[53 256 -458 -69 -192 -569]
-569
[-728 116 -513 -676 41 231 558]
558
[-344 3 109 -751 -235 293]
293
[124 638 154 -239 368]
368
[-65 -247 508 74 770 -37]
-37
[137 589 339 -448]
-448
[-293 -79 -683 -748]
-748
[-724 -101 -311 -675 -130]
-130
[-223 675 716 -493]
-493
[-342 -607 -188 285 -513 -39]
-39
---
[[ 495  -77  235  -52]
 [ 718   30 -608  136]
 [ 652 -533 -160   27]] -> -52

[[-609  144 -672  560]
 [ -81  467  -17 -455]] -> 560

[[ 416  259  748  248]
 [ 400  -71 -421  405]] -> 248

[[-112  336 -743  208]
 [-251  283  207   29]] -> 208

[[-105  247  638  540]
 [-596 -154  265  -91]
 [  69  375  500 -499]] -> 540

[[ 568  -60  542 -335]
 [ 198 -312 -313  520]] -> -335
---
[[-437 -322   21  295 -205 -167   48]
 [  93   88 -436 -808  233 -438  544]] -> 544, 295

[2 7 8 2] -> 8, 7

[[4363 3970 7837 5975]
 [5032 6181 2956 4983]
 [7431 4468 4053 5649]] -> 7837, 7431

[7799 4296 2793 5507 4171 4471] -> 7799, 5507

[[6398 7209 8596 5843 5366]
 [5279 4519 3443 4032 7760]
 [3695 7193 3162 7702 4122]] -> 8596, 7760

[7292 3807 6312 8867 3758 3021 7902] -> 8867, 7902

[ 46 -45  38 -12  35] -> 46, 38

[[ 113 -717 -422  143]
 [-290 -347  716  357]
 [ 114   41 -345 -300]] -> 716, 357

[[80 78 79 78 19 77]
 [72 78 79 78 16 76]
 [79 77 75 77 58 95]] -> 95, 80

[132 877 312 255] -> 877, 312
---
1,7,7,5 Out: 5
21,49,31,84,33,79,71 Out: 71
4535,7794,9060,2978,7912,3174,7043 Out: 7043
-36,42,32,31,2 Out: 2
190,760,574,807,794 Out: 794
7,27,20,47,92 Out: 92
8,2,1,6,4 Out: 4
655,923,753,-613,884 Out: 884
8728,7878,2692,4622,4225 Out: 4225
---
[171 207 147  49] value 49, 171

[166  93  23 207] value 207, 166

[96 33 99 80 18] value 18, 96

[983  16 493 890 202 437] value 437, 983

[[6279 4143 3055 4252]
 [7856 8488 9783 1585]] value 4252, 7856

[ 25  -1 -28 -46   9] value 9, 25

[[767 833 784 953 897]
 [367 328 225 298 373]
 [685 636 594 529 598]] value 897, 685

[[ 89  54  97  28  35 129]
 [ 70 205 126 132 170  81]] value 129, 70
---
[ 0.11 -0.02 -0.06 -0.12 -0.04] | 0.11, -0.12

[[-0.8 -1.4 -0.6  1.3]
 [-0.3  0.8  0.7 -1.7]] | 1.3, -1.7

[-0.076  0.081 -0.133  0.117 -0.191 -0.053] | 0.117, -0.191

[ -2.78  19.48   3.91   5.98   8.55 -18.24 -14.32] | 19.48, -18.24

[ 15.6 -16.4  -5.7  -3.2  -2.1  -9.0] | 15.6, -16.4

[-0.65 -0.40 -1.73  1.53] | 1.53, -1.73
---
[5541 3747 2338 9345 8093]
2338, 9345

[65 98 53 15 34]
53, 98

[ 20  12  17  21  32   9 195]
21, 195

[[6080 4037 6438 2920 4601]
 [2863 7997 4211 5132 7439]
 [6976 5883 5249 5881 4858]]
4211, 7997

[ 30 -45 -15  22  33 -23 -46]
22, 33

[[5082 2893 3764 2057 2967 2427 3519]
 [9755 4510 4918 3687 2380 2773 1946]
 [4373 7019 3764 3687 2967 4300 3720]]
3687, 9755

[7838 2803 4215 3799 2891 3247 8120]
3799, 8120
---
[[95, 313, 280, -560, -124],
 [-143, 14, -69, -274, 83],
 [-366, -338, 43, -136, 581]] ans = 83

[[-9, -228, 343, 646, -414],
 [-189, -140, 49, 518, -203],
 [-419, 15, 668, 384, -201]] ans = -203

[[244, -1, 69, 332, -156],
 [-294, 373, -185, 8, 694],
 [-58, 204, -240, 57, 529]] ans = 694

[[448, -374, -192, 40, -368, -359],
 [-638, 242, 535, -63, -335, 386],
 [-653, 539, -134, -41, 81, -183]] ans = 386

[[322, 48, 184, 694, 310, 195],
 [144, -334, 170, 337, 199, -482],
 [-162, 282, 295, -374, 192, 694]] ans = -482

[[651, -367, -634, -275, 563],
 [-352, -63, -187, -280, 390],
 [220, -406, -245, 513, -129]] ans = 390

[[-260, -310, -33, -56, 420],
 [-84, -200, 448, -298, -129],
 [-384, -372, -37, -182, 595]] ans = -129

[[272, 599, 409, 74, 297, -198, 163],
 [334, -91, 60, 431, -59, 49, 5],
 [208, -187, 218, -32, 146, -5, -196]] ans = 5
---
Q:
array([[-477, -353,  228,  160, -301,    3,  356],
       [  49, -321,   39, -219, -131, -143, -171],
       [-132,  370,  641, -181, -343,  307,  -20],
       [  14,  310,  131,  298,   55, -465,  303],
       [ 515,  -28,   41,   53, -229, -157,  -66],
       [-451,  206,   21,  323, -143, -643,   42],
       [-481, -518, -294, -179,  122,  -48,  -19]])
A: -301

Q:
array([[-724, -251,  532,  684,  366,  -39,  -83,  265],
       [ -61,  390,  704,  535, -217, -740, -626, -139],
       [-255,   50,   81, -362, -639, -486,  287,  760],
       [-602, -252,  134,  -66, -319, -217,  394,  793],
       [-251, -576, -504,  176,  699,  727,  259, -253],
       [ 214,  484,  411, -289, -755, -728, -149,  413],
       [ 124, -199, -180,  373,  690,  637,  -79, -569],
       [ 609,   51, -566, -548, -162,  141,  -99, -358]])
A: -39

Q:
array([[ 207, -570,  -80,  123,  367,  422, -233,  381],
       [-437,   86, -286,  133, -543,  147,   46,  203],
       [ 351,   78,   18,  264, -239, -256, -133,  808],
       [-379,  179, -160, -387,  244,   74,   29, -212],
       [  41, -452,  434,  143, -233,  271,  322,   62],
       [ 168,   -1,  -37,  400,  138, -126, -587,   -1],
       [-192,  -86,  198,  264,   41,  406, -272, -130],
       [-297,  343,  257,  233,  -19,  417, -465, -131]])
A: 422

Q:
array([[ -21,  458, -561,  127,  561,  506,  652,  668,   23],
       [  38,  -11,    6,  -33,    7,    6,  -33,  -10,    3],
       [ -53,   46,  -16,   57,  -36,  -17,  114,   43,  -12],
       [ -17,  453, -578,  112,  589,  525,  655,  671,   24],
       [ -54,   48,  -20,   46,  -36,  -15,   99,   34,  -10],
       [ -13,    4,   -2,    9,    0,   -4,    9,   -4,    1],
       [  73,  -11,    6,  -48,   23,    6,  -81,   -8,    2],
       [ -42,   21,   -5,   26,  -19,   -8,   66,    7,  -11],
       [ 217,  -62, -260, -603,  -29, -152, -322,  349, -480],
       [ 186,  -89, -356, -730,   22, -214, -328,  409, -561]])
A: 652

Q:
array([[-130, -244, -255,  120,  197,  262, -198,  -24, -309, -203, -180],
       [-112, -152, -257,  224,  187,  613, -114,  -92,  244, -216,  -45],
       [  55,  332, -312,   87,  504,   -6,  170,   31,   -7, -206,  144],
       [-104,  373,  349,  127,  233,  -32,  292,  336,  -19, -276,  -49],
       [-272,  122,  119,  -36, -117,   65,  471,  408,  106, -147, -283]])
A: -309
---
[100, -71, 216, -11, 231, 341, 603]	231
[567, 265, -177, -591, -727, -598, -350]	-727
[6, 377, 479, 577, -416, -51, -288]	-416
[621, -177, -72, -142, -37, -331, 82]	-37
[-393, 567, -693, 627, -290, -171, -610]	-290
[-496, 116, 635, 612, 87, -489, -694]	87
[250, 527, 267, 89, 263, 183, 576]	263
